Below are the code and all the weights of a small trained network. Each question names an input and a target symbol and asks about switching units off, where a switched-off unit gives its printed mean instead of its output.

import numpy as np


def w(rows, s, z=0):
    codes = np.array(rows[::2]) - 128.0
    scale = np.full(codes.shape[1], s)
    scale[-1] = z or s
    return codes * scale


def softmax(a):
    e = np.exp(a - a.max(-1, keepdims=True))
    return e / e.sum(-1, keepdims=True)


def log_softmax(a):
    a = a - a.max(-1, keepdims=True)
    return a - np.log(np.exp(a).sum(-1, keepdims=True))


def net(x, mask):
    ids = ['αβγδθμξπψω'.index(c) for c in x.split()]
    T = len(ids)
    res = E[ids] + P[:T]
    u = 0
    for l in range(3):
        r = res
        for j in range(2):
            rows = slice(3 * j, 3 * j + 3)
            q, k, v = (r @ M[l][rows].T for M in (Q, K, V))
            z = softmax(np.where(np.tri(T) > 0, q @ k.T / 3**0.5, -1e9)) @ v
            o = O[l][rows]
            res = res + np.where(mask[u + j], z, o[:, -1]) @ o[:, :-1]
        u += 2
    return log_softmax(res[-1] @ U[:, :-1].T + U[:, -1])


Q, K, V, O = {}, {}, {}, {}
E = w([
[5,147,206,56,103,99],'α',
[229,184,134,140,86,120],'β',
[94,189,132,106,143,210],'γ',
[115,186,41,166,75,112],'δ',
[192,124,103,115,132,212],'θ',
[172,148,60,80,124,215],'μ',
[165,83,116,165,43,208],'ξ',
[190,232,113,70,144,101],'π',
[104,55,63,178,154,74],'ψ',
[179,102,170,160,178,191],'ω',
],0.013)
P = w([
[92,224,93,79,195,225],'0',
[93,203,77,112,164,192],'1',
[104,192,81,122,140,157],'2',
[121,176,97,137,120,137],'3',
[144,157,109,147,105,118],'4',
[158,139,121,163,89,101],'5',
[162,120,139,170,73,80],'6',
[167,114,160,177,67,61],'7',
[158,109,179,195,55,49],'8',
[155,103,214,213,53,30],'9',
[144,101,229,219,36,19],'10',
[131,107,253,233,34,5],'11',
],0.0054)
Q[0] = w([
[204,143,84,198,109,177],'0.h1',
[229,98,144,91,145,77],'0.h1',
[158,149,89,173,135,83],'0.h1',
[203,103,143,84,128,132],'0.h2',
[7,52,119,124,148,157],'0.h2',
[147,123,80,110,217,147],'0.h2',
],0.021)
K[0] = w([
[198,79,81,218,46,115],'0.h1',
[227,189,61,122,175,164],'0.h1',
[162,135,132,162,102,57],'0.h1',
[188,113,81,84,123,85],'0.h2',
[44,6,199,95,160,226],'0.h2',
[85,163,78,76,198,174],'0.h2',
],0.018)
V[0] = w([
[96,75,124,88,145,130],'0.h1',
[87,152,216,216,119,160],'0.h1',
[171,41,72,2,23,172],'0.h1',
[103,104,134,167,198,148],'0.h2',
[138,93,152,126,85,157],'0.h2',
[157,135,62,105,83,86],'0.h2',
],0.0075)
O[0] = w([
[124,146,103,125,103,170,13],'0.h1',
[187,130,127,97,81,130,144],'0.h1',
[45,254,184,155,155,137,201],'0.h1',
[175,76,103,88,121,114,2],'0.h2',
[136,158,96,135,112,120,116],'0.h2',
[47,194,195,121,127,156,223],'0.h2',
],0.0069,0.0032)
Q[1] = w([
[107,189,200,137,83,124],'1.h1',
[118,173,124,98,142,135],'1.h1',
[165,170,210,152,71,253],'1.h1',
[139,102,138,110,148,220],'1.h2',
[103,128,82,90,165,153],'1.h2',
[175,130,98,83,107,145],'1.h2',
],0.026)
K[1] = w([
[125,126,176,159,149,59],'1.h1',
[138,106,149,133,163,143],'1.h1',
[113,107,151,182,5,78],'1.h1',
[127,147,86,77,70,176],'1.h2',
[139,121,83,108,181,148],'1.h2',
[115,110,121,121,137,170],'1.h2',
],0.027)
V[1] = w([
[155,171,137,145,44,73],'1.h1',
[134,172,114,13,164,67],'1.h1',
[113,124,107,95,232,2],'1.h1',
[144,108,201,242,181,68],'1.h2',
[150,123,96,153,43,139],'1.h2',
[116,71,186,130,133,186],'1.h2',
],0.0094)
O[1] = w([
[178,180,183,201,121,143,233],'1.h1',
[240,81,63,138,105,141,79],'1.h1',
[211,143,46,61,62,199,3],'1.h1',
[85,169,61,2,119,84,141],'1.h2',
[112,115,108,138,100,143,163],'1.h2',
[30,189,204,119,186,93,91],'1.h2',
],0.0075,0.0056)
Q[2] = w([
[196,108,102,140,99,43],'2.h1',
[141,79,101,83,75,127],'2.h1',
[162,151,205,155,98,150],'2.h1',
[84,5,25,107,136,42],'2.h2',
[25,97,162,141,129,227],'2.h2',
[222,211,197,73,191,209],'2.h2',
],0.016)
K[2] = w([
[176,172,112,123,144,39],'2.h1',
[110,158,40,143,184,105],'2.h1',
[123,144,153,110,57,121],'2.h1',
[134,102,123,113,231,215],'2.h2',
[71,67,121,191,73,158],'2.h2',
[167,98,132,96,59,4],'2.h2',
],0.018)
V[2] = w([
[70,203,5,202,28,110],'2.h1',
[90,134,49,125,219,112],'2.h1',
[145,79,201,105,60,42],'2.h1',
[14,198,68,157,13,211],'2.h2',
[155,80,254,14,132,211],'2.h2',
[57,60,90,113,134,179],'2.h2',
],0.012)
O[2] = w([
[123,173,64,236,160,146,181],'2.h1',
[180,188,102,117,107,118,60],'2.h1',
[128,71,143,117,144,180,141],'2.h1',
[99,99,118,131,10,160,231],'2.h2',
[97,159,183,150,189,189,49],'2.h2',
[58,97,106,155,120,161,2],'2.h2',
],0.013,0.0092)
U = w([
[89,86,150,106,146,141,174],'α',
[99,112,139,145,117,119,84],'β',
[160,103,140,166,120,255,129],'γ',
[60,40,35,180,173,62,254],'δ',
[85,141,136,131,124,141,156],'θ',
[37,152,177,216,113,91,79],'μ',
[151,100,145,112,38,153,60],'ξ',
[202,159,208,179,97,94,118],'π',
[98,241,124,102,79,208,105],'ψ',
[35,206,156,78,99,64,104],'ω',
],0.0065,0.0078)

Each question gives the input, a string of symbols that net reads in full, and the target symbol t.
The units are the heads (3 rows each of Q, K, V and O). Each row of codes is followed by its name. A weight is (code - 128) times the scale printed after its matrix; where a second scale follows, it is the last column's (O and U).
mask holds one flag per head, layer by layer. A switched-off head (its flag False) gives its mean, the last column of its rows in O, instead of its output. The means were averaged over made-up inputs and are rounded, as every weight is.
A unit's drop is (log p(t) with every unit on - log p(t) with that unit switched off) / (log p(t) with every unit on - log p(t) with every unit switched off).
The circuit of an input: a set's keep is (log p(t) with only the set's units on - log p(t) with every unit switched off) / (log p(t) with every unit on - log p(t) with every unit switched off). Starting from all 6 units, units are removed one at a time, each time the one whose removal leaves the highest keep (on an exact tie, the one counted first), for as long as the keep stays at least 0.8.
units of the circuit, in order: the units of the circuit, biggest drop first
unit that matters most: the unit with the biggest drop
which heads matter: for each layer, one digit per head in row order, 1 if its drop is at least 0.15 and else 0, layers parted by /
input ψ ψ π ψ γ μ ω, target δ: which heads matter	00 / 10 / 01
input γ γ α θ θ, target γ: units of the circuit, in order	2.h2, 1.h1
input α θ δ π β β δ π δ, target π: units of the circuit, in order	1.h1, 2.h2
input δ γ ξ ξ ψ δ μ ψ ξ μ β γ, target π: units of the circuit, in order	1.h1, 2.h2
input μ μ δ ω β μ ω β π ψ π μ, target δ: units of the circuit, in order	2.h2, 1.h1, 0.h2
input ξ α π α π, target π: which heads matter	00 / 11 / 01
input β β μ π β β ψ ξ γ ψ γ, target δ: units of the circuit, in order	2.h2, 2.h1
input δ ξ δ ψ ψ ω ξ, target μ: unit that matters most	1.h1
input π θ μ θ α γ β α θ, target γ: units of the circuit, in order	2.h1, 2.h2, 1.h2
input ω δ β μ, target π: units of the circuit, in order	1.h2, 2.h2, 1.h1
input γ β μ α ω, target γ: units of the circuit, in order	2.h2, 1.h1
input ξ β ω, target π: which heads matter	10 / 10 / 01
input β δ α, target δ: which heads matter	00 / 10 / 11
input ψ μ ω π, target ω: units of the circuit, in order	2.h1, 1.h2
input α ψ δ ω μ α μ, target γ: unit that matters most	1.h1
input ω ψ θ β γ, target π: units of the circuit, in order	2.h2, 1.h1
input θ θ ξ γ δ ξ ψ ξ γ ω, target μ: which heads matter	00 / 10 / 00
input π β γ ω ω, target π: units of the circuit, in order	2.h2, 1.h1
input ξ α ξ ξ ω α θ ξ δ ω π, target ω: which heads matter	00 / 01 / 00
input θ ω β α ξ θ δ μ, target ξ: unit that matters most	2.h2
input α β α δ μ δ δ π β ξ δ, target ξ: units of the circuit, in order	2.h2, 0.h2
input ξ ω β β γ ξ ω π π α, target π: which heads matter	11 / 10 / 01
input β μ ξ θ α μ, target γ: units of the circuit, in order	0.h1, 1.h2, 1.h1, 2.h2
input θ β ω δ ξ β β θ, target π: which heads matter	00 / 10 / 01
input μ ξ π δ ω β β ω μ ω δ α, target ω: units of the circuit, in order	1.h2, 0.h2, 0.h1, 2.h1
input μ γ δ β α, target δ: units of the circuit, in order	1.h1, 1.h2, 2.h1, 0.h2
input ψ γ μ μ, target δ: which heads matter	10 / 01 / 01
input π ξ α ω π δ γ β γ ψ α, target ψ: which heads matter	10 / 11 / 10
input β δ π θ, target ξ: which heads matter	00 / 00 / 01
